Below is a small trained network, with its code and all its weights. Each question gives an input and a target symbol and asks what happens when units are switched off, that is, made to give their printed mean instead of their output.

import numpy as np


def w(rows, s, z=0):
    codes = np.array(rows[::2]) - 128.0
    scale = np.full(codes.shape[1], s)
    scale[-1] = z or s
    return codes * scale


def norm(h):
    return h / np.sqrt((h * h).mean(-1, keepdims=True) + 1e-5)


def f(y):
    return np.maximum(y, 0)


def softmax(a):
    e = np.exp(a - a.max(-1, keepdims=True))
    return e / e.sum(-1, keepdims=True)


def log_softmax(a):
    a = a - a.max(-1, keepdims=True)
    return a - np.log(np.exp(a).sum(-1, keepdims=True))


def net(x, mask):
    ids = ['ΔΞΨβμω'.index(c) for c in x.split()]
    T = len(ids)
    res = E[ids] + P[:T]
    u = 0
    for l in range(2):
        r = norm(res)
        for j in range(2):
            rows = slice(4 * j, 4 * j + 4)
            q, k, v = (r @ M[l][rows].T for M in (Q, K, V))
            z = softmax(np.where(np.tri(T) > 0, q @ k.T / 4**0.5, -1e9)) @ v
            o = O[l][rows]
            res = res + np.where(mask[u + j], z, o[:, -1]) @ o[:, :-1]
        u += 2
        y = f(norm(res) @ A[l][:, :-1].T + A[l][:, -1])
        res = res + np.where(mask[u : u + 12], y, B[l][:, -1]) @ B[l][:, :-1]
        u += 12
    return log_softmax(norm(res)[-1] @ U[:, :-1].T + U[:, -1])


Q, K, V, O, A, B = {}, {}, {}, {}, {}, {}
E = w([
[16,120,178,242],'Δ',
[250,118,80,233],'Ξ',
[17,27,172,70],'Ψ',
[204,142,84,237],'β',
[61,22,98,122],'μ',
[19,171,204,157],'ω',
],0.015)
P = w([
[64,89,154,92],'0',
[23,116,138,115],'1',
[92,99,161,95],'2',
[156,93,182,70],'3',
[192,84,202,53],'4',
[229,92,219,35],'5',
[211,59,214,49],'6',
[253,64,218,41],'7',
],0.005)
Q[0] = w([
[152,215,119,80],'L0H0',
[133,125,186,124],'L0H0',
[126,5,113,97],'L0H0',
[90,113,116,104],'L0H0',
[138,142,165,166],'L0H1',
[88,32,195,145],'L0H1',
[166,91,50,177],'L0H1',
[113,112,56,20],'L0H1',
],0.013)
K[0] = w([
[121,228,75,140],'L0H0',
[168,146,182,143],'L0H0',
[103,175,245,173],'L0H0',
[60,47,144,211],'L0H0',
[197,131,164,151],'L0H1',
[109,228,231,128],'L0H1',
[85,73,151,171],'L0H1',
[66,158,74,71],'L0H1',
],0.013)
V[0] = w([
[81,136,222,247],'L0H0',
[163,68,125,133],'L0H0',
[174,193,83,77],'L0H0',
[124,101,159,129],'L0H0',
[168,252,119,134],'L0H1',
[136,85,183,205],'L0H1',
[140,48,26,101],'L0H1',
[137,216,88,161],'L0H1',
],0.011)
O[0] = w([
[158,89,134,1,226],'L0H0',
[105,210,80,180,147],'L0H0',
[130,76,149,178,3],'L0H0',
[121,166,151,99,161],'L0H0',
[69,63,103,147,26],'L0H1',
[149,88,207,92,206],'L0H1',
[111,233,47,31,112],'L0H1',
[108,56,105,103,76],'L0H1',
],0.0097,0.011)
A[0] = w([
[145,190,124,154,98],'L0N0',
[214,126,130,152,120],'L0N1',
[120,171,45,91,96],'L0N2',
[82,124,90,78,128],'L0N3',
[107,179,133,181,93],'L0N4',
[124,136,185,112,125],'L0N5',
[160,147,109,84,122],'L0N6',
[162,131,40,255,97],'L0N7',
[86,121,127,172,5],'L0N8',
[203,239,87,162,96],'L0N9',
[190,125,66,227,94],'L0N10',
[106,87,141,179,106],'L0N11',
],0.018,0.016)
B[0] = w([
[82,28,156,93,169],'L0N0',
[240,96,115,122,170],'L0N1',
[59,106,76,219,195],'L0N2',
[224,135,104,128,187],'L0N3',
[212,137,45,189,132],'L0N4',
[74,150,132,125,230],'L0N5',
[73,76,93,82,224],'L0N6',
[248,248,202,112,144],'L0N7',
[209,129,74,113,128],'L0N8',
[151,115,98,230,254],'L0N9',
[224,218,175,108,153],'L0N10',
[63,167,118,93,145],'L0N11',
],0.013,0.0083)
Q[1] = w([
[213,141,133,171],'L1H0',
[90,185,144,179],'L1H0',
[102,107,145,86],'L1H0',
[150,153,44,113],'L1H0',
[165,124,139,94],'L1H1',
[111,78,193,79],'L1H1',
[93,186,126,116],'L1H1',
[138,187,7,185],'L1H1',
],0.022)
K[1] = w([
[183,21,105,171],'L1H0',
[126,170,131,180],'L1H0',
[82,142,171,119],'L1H0',
[74,118,50,140],'L1H0',
[107,73,154,133],'L1H1',
[128,136,217,132],'L1H1',
[68,196,90,50],'L1H1',
[173,127,4,103],'L1H1',
],0.019)
V[1] = w([
[182,116,119,162],'L1H0',
[218,66,181,247],'L1H0',
[202,218,118,145],'L1H0',
[118,138,200,170],'L1H0',
[110,240,200,82],'L1H1',
[154,254,163,21],'L1H1',
[76,170,71,98],'L1H1',
[91,68,159,171],'L1H1',
],0.0088)
O[1] = w([
[43,91,106,149,52],'L1H0',
[140,16,44,159,5],'L1H0',
[129,41,160,122,32],'L1H0',
[193,114,72,151,151],'L1H0',
[228,130,116,201,249],'L1H1',
[231,100,181,254,121],'L1H1',
[162,129,172,89,191],'L1H1',
[104,216,94,116,213],'L1H1',
],0.0099,0.003)
A[1] = w([
[67,191,46,108,43],'L1N0',
[78,72,115,21,52],'L1N1',
[158,55,214,219,131],'L1N2',
[60,106,185,142,56],'L1N3',
[126,131,117,190,91],'L1N4',
[96,159,108,95,94],'L1N5',
[1,181,56,113,2],'L1N6',
[176,94,145,45,92],'L1N7',
[45,200,40,91,38],'L1N8',
[83,124,189,172,127],'L1N9',
[152,103,169,168,87],'L1N10',
[114,132,98,215,122],'L1N11',
],0.017,0.0083)
B[1] = w([
[37,85,163,86,223],'L1N0',
[212,211,182,120,210],'L1N1',
[13,64,136,170,233],'L1N2',
[109,206,41,100,134],'L1N3',
[125,173,59,182,147],'L1N4',
[60,125,140,171,171],'L1N5',
[9,122,121,87,255],'L1N6',
[139,125,78,141,251],'L1N7',
[7,129,112,99,248],'L1N8',
[50,130,96,68,180],'L1N9',
[117,62,128,157,166],'L1N10',
[121,173,83,163,173],'L1N11',
],0.016,0.0079)
U = w([
[87,59,184,106,93],'Δ',
[142,166,201,192,76],'Ξ',
[97,145,129,138,105],'Ψ',
[135,162,128,75,253],'β',
[93,183,96,179,204],'μ',
[39,110,42,5,73],'ω',
],0.02,0.007)

Each question gives the input, a string of symbols that net reads in full, and the target symbol t.
The units are the heads (4 rows each of Q, K, V and O) and the neurons (one row each of A and B). Each row of codes is followed by its name. A weight is (code - 128) times the scale printed after its matrix; where a second scale follows, it is the last column's (O, A, B and U).
mask holds one flag per unit, layer by layer, with each layer's heads first. A switched-off unit (its flag False) gives its mean, the last column of its rows in O or B, instead of its output. The means were averaged over made-up inputs and are rounded, as every weight is.
A unit's drop is (log p(t) with every unit on - log p(t) with that unit switched off) / (log p(t) with every unit on - log p(t) with every unit switched off).
The circuit of an input: a set's keep is (log p(t) with only the set's units on - log p(t) with every unit switched off) / (log p(t) with every unit on - log p(t) with every unit switched off). Starting from the 12 units with the biggest drops (on a tie, the unit counted first), units are removed one at a time, each time the one whose removal leaves the highest keep (on an exact tie, the one counted first), for as long as the keep stays at least 0.8.
circuit, biggest first: the units of the circuit, biggest drop first
top k neurons: the k neurons with the biggest drops, biggest first
k most important neurons of layer l: the k neurons of layer l with the biggest drops, biggest first
input μ μ Δ Ξ, target μ: circuit, biggest first -> (L0N9)
input Ξ Δ β, target Ξ: 2 most important neurons of layer 0 -> (L0N7, L0N10)
input Δ β μ Ξ β Δ β, target β: circuit, biggest first -> (L0N10, L0H0, L0N1)
input β ω Ξ, target β: 4 most important neurons of layer 1 -> (L1N6, L1N8, L1N0, L1N1)
input ω μ μ μ, target Δ: top 2 neurons -> (L0N2, L0N6)
input Δ ω β Ψ Ξ Δ μ Ξ, target Δ: top 4 neurons -> (L0N1, L0N9, L0N2, L1N2)
input μ μ Ψ β Δ Δ μ ω, target Δ: 4 most important neurons of layer 0 -> (L0N9, L0N2, L0N6, L0N0)
input Ξ Δ Δ, target Ξ: 2 most important neurons of layer 0 -> (L0N9, L0N6)
input μ μ Ψ β, target μ: top 3 neurons -> (L0N9, L0N2, L1N11)
input ω Δ Δ β Δ Ψ Δ, target Δ: top 3 neurons -> (L0N9, L0N2, L0N6)
input β β ω Ξ, target β: top 4 neurons -> (L0N1, L1N6, L1N8, L0N7)
input Ψ μ Δ Δ Δ, target Δ: 4 most important neurons of layer 0 -> (L0N9, L0N6, L0N2, L0N0)
input β Ψ β ω Δ μ Ξ, target Δ: top 3 neurons -> (L0N9, L0N2, L0N1)
input Δ Ξ μ β μ Ψ Ξ, target μ: circuit, biggest first -> (L0H0)
input μ μ ω, target μ: top 3 neurons -> (L0N6, L0N2, L0N9)
input β β μ β, target β: top 2 neurons -> (L0N10, L0N7)
input Δ Ξ Ξ Ξ, target Ξ: top 2 neurons -> (L0N10, L0N7)
input Δ Δ μ Δ β, target Δ: 2 most important neurons of layer 0 -> (L0N1, L0N2)
input μ β β β ω, target β: 3 most important neurons of layer 0 -> (L0N9, L0N2, L0N10)
input β μ Δ, target β: 2 most important neurons of layer 0 -> (L0N9, L0N2)
input μ μ ω β, target μ: most important neuron of layer 1 -> (L1N6)
